Below is a small trained network, with its code and all its weights. Each question gives an input and a target symbol and asks what happens when units are switched off, that is, made to give their printed mean instead of their output.

import numpy as np


def w(rows, s, z=0):
    codes = np.array(rows[::2]) - 128.0
    scale = np.full(codes.shape[1], s)
    scale[-1] = z or s
    return codes * scale


def f(y):
    return np.maximum(y, 0)


def softmax(a):
    e = np.exp(a - a.max(-1, keepdims=True))
    return e / e.sum(-1, keepdims=True)


def log_softmax(a):
    a = a - a.max(-1, keepdims=True)
    return a - np.log(np.exp(a).sum(-1, keepdims=True))


def net(x, mask):
    ids = ['αβγδζθλμξπσ'.index(c) for c in x.split()]
    T = len(ids)
    res = E[ids] + P[:T]
    r = res
    for j in range(2):
        rows = slice(4 * j, 4 * j + 4)
        q, k, v = (r @ M[0][rows].T for M in (Q, K, V))
        z = softmax(np.where(np.tri(T) > 0, q @ k.T / 4**0.5, -1e9)) @ v
        o = O[0][rows]
        res = res + np.where(mask[j], z, o[:, -1]) @ o[:, :-1]
    y = f(res @ A[0][:, :-1].T + A[0][:, -1])
    res = res + np.where(mask[2:6], y, B[0][:, -1]) @ B[0][:, :-1]
    return log_softmax(res[-1] @ U[:, :-1].T + U[:, -1])


Q, K, V, O, A, B = {}, {}, {}, {}, {}, {}
E = w([
[55,54,129,142],'α',
[96,157,135,176],'β',
[240,220,66,121],'γ',
[149,169,92,206],'δ',
[8,116,181,147],'ζ',
[105,147,159,31],'θ',
[218,109,28,195],'λ',
[191,136,54,149],'μ',
[130,2,59,109],'ξ',
[149,249,148,85],'π',
[190,184,113,17],'σ',
],0.0075)
P = w([
[115,140,103,111],'0',
[151,48,131,184],'1',
[167,109,198,103],'2',
[99,225,202,117],'3',
[84,140,58,142],'4',
[176,62,63,53],'5',
[177,119,233,123],'6',
[111,129,154,227],'7',
[79,142,23,116],'8',
[125,132,148,73],'9',
[195,88,254,147],'10',
[129,105,122,143],'11',
[74,176,69,151],'12',
],0.013)
Q[0] = w([
[83,221,61,79],'H1',
[135,161,59,155],'H1',
[63,151,159,106],'H1',
[80,137,163,255],'H1',
[214,107,232,98],'H2',
[134,155,163,168],'H2',
[53,180,95,94],'H2',
[237,19,254,160],'H2',
],0.011)
K[0] = w([
[169,91,194,152],'H1',
[190,118,219,78],'H1',
[162,76,112,219],'H1',
[142,45,55,77],'H1',
[24,152,1,153],'H2',
[146,64,67,123],'H2',
[188,108,194,194],'H2',
[87,174,23,93],'H2',
],0.011)
V[0] = w([
[200,153,96,229],'H1',
[59,84,94,167],'H1',
[86,44,138,99],'H1',
[43,119,85,198],'H1',
[65,129,146,222],'H2',
[110,252,171,127],'H2',
[178,51,43,167],'H2',
[236,178,47,206],'H2',
],0.011)
O[0] = w([
[88,128,89,172,51],'H1',
[175,149,99,130,64],'H1',
[201,108,117,73,143],'H1',
[176,169,93,158,28],'H1',
[190,128,42,191,5],'H2',
[153,189,147,185,103],'H2',
[67,98,93,86,114],'H2',
[6,147,100,166,67],'H2',
],0.014,0.0022)
A[0] = w([
[135,135,170,153,149],'N1',
[137,136,134,163,200],'N2',
[249,154,166,90,105],'N3',
[118,162,150,145,255],'N4',
],0.011,0.0046)
B[0] = w([
[98,225,225,12,162],'N1',
[251,189,54,116,151],'N2',
[86,1,139,232,253],'N3',
[221,197,168,209,185],'N4',
],0.0064,0.011)
U = w([
[137,59,42,123,234],'α',
[116,167,35,206,193],'β',
[137,97,216,124,137],'γ',
[146,71,52,2,99],'δ',
[34,136,134,224,35],'ζ',
[143,188,171,94,162],'θ',
[189,190,162,175,169],'λ',
[51,105,34,174,61],'μ',
[73,118,84,166,70],'ξ',
[252,203,31,132,122],'π',
[178,98,69,210,3],'σ',
],0.0057,0.005)

Each question gives the input, a string of symbols that net reads in full, and the target symbol t.
The units are the heads (4 rows each of Q, K, V and O) and the neurons (one row each of A and B). Each row of codes is followed by its name. A weight is (code - 128) times the scale printed after its matrix; where a second scale follows, it is the last column's (O, A, B and U).
mask holds one flag per unit, heads first, then neurons. A switched-off unit (its flag False) gives its mean, the last column of its rows in O or B, instead of its output. The means were averaged over made-up inputs and are rounded, as every weight is.
A unit's drop is (log p(t) with every unit on - log p(t) with that unit switched off) / (log p(t) with every unit on - log p(t) with every unit switched off).
The circuit of an input: a set's keep is (log p(t) with only the set's units on - log p(t) with every unit switched off) / (log p(t) with every unit on - log p(t) with every unit switched off). Starting from all 6 units, units are removed one at a time, each time the one whose removal leaves the highest keep (on an exact tie, the one counted first), for as long as the keep stays at least 0.8.
units of the circuit, in order: the units of the circuit, biggest drop first
most important unit: the unit with the biggest drop
top k neurons: the k neurons with the biggest drops, biggest first
which heads matter: for each layer, one digit per head in row order, 1 if its drop is at least 0.15 and else 0, layers parted by /
drop of u: that unit's drop, to one decimal
input β β ξ γ λ ζ θ δ θ, target γ: units of the circuit, in order : (H2, N3)
input δ θ ξ λ α, target δ: units of the circuit, in order : (H2, N3)
input θ θ γ, target γ: top 2 neurons : (N3, N1)
input θ ξ β β ξ ξ π, target δ: which heads matter : 01
input β γ ξ θ β, target δ: units of the circuit, in order : (H2, N3)
input γ β β σ θ θ β β π, target π: which heads matter : 01
input θ ξ μ σ θ μ α θ π θ ζ θ θ, target σ: which heads matter : 01
input γ ξ θ γ, target δ: top 2 neurons : (N3, N4)
input ξ θ δ θ θ ξ ζ θ θ π α ξ γ, target α: top 2 neurons : (N3, N4)
input ξ θ θ γ α α λ, target α: which heads matter : 01
input σ μ α θ ξ α δ λ α π π, target α: units of the circuit, in order : (H2, N3, H1)
input θ δ γ θ θ θ, target γ: which heads matter : 11
input δ β θ θ π σ, target γ: most important unit : H1
input δ ξ θ π ξ ζ, target λ: units of the circuit, in order : (H2)
input θ ξ θ ξ ζ δ μ μ ζ ξ θ, target σ: units of the circuit, in order : (N3, H1, H2)
input β π θ β δ, target γ: units of the circuit, in order : (H2, H1)
input θ θ σ, target γ: units of the circuit, in order : (N3, H2, H1)
input β ξ α θ θ ξ σ λ β λ σ θ π, target θ: units of the circuit, in order : (H2, N3, H1)
input ξ β ξ θ β γ γ θ δ θ γ σ θ, target ζ: units of the circuit, in order : (H2, H1)
input γ δ ξ α θ ξ δ ξ π σ ξ θ π, target δ: most important unit : H2
input ξ ξ δ θ, target δ: units of the circuit, in order : (H2, H1)
input ζ δ β π λ θ θ σ π, target γ: units of the circuit, in order : (H2, H1, N3)
input δ σ θ ζ δ π θ, target β: units of the circuit, in order : (H2, H1)
input δ π σ π θ β, target λ: top 3 neurons : (N4, N3, N2)
input γ λ ξ θ α ξ θ γ ξ, target γ: units of the circuit, in order : (H2, H1)
input γ π θ θ θ α, target γ: drop of H1 : 0.4
input ξ π ξ δ σ λ γ γ δ, target ζ: drop of H2 : 0.6
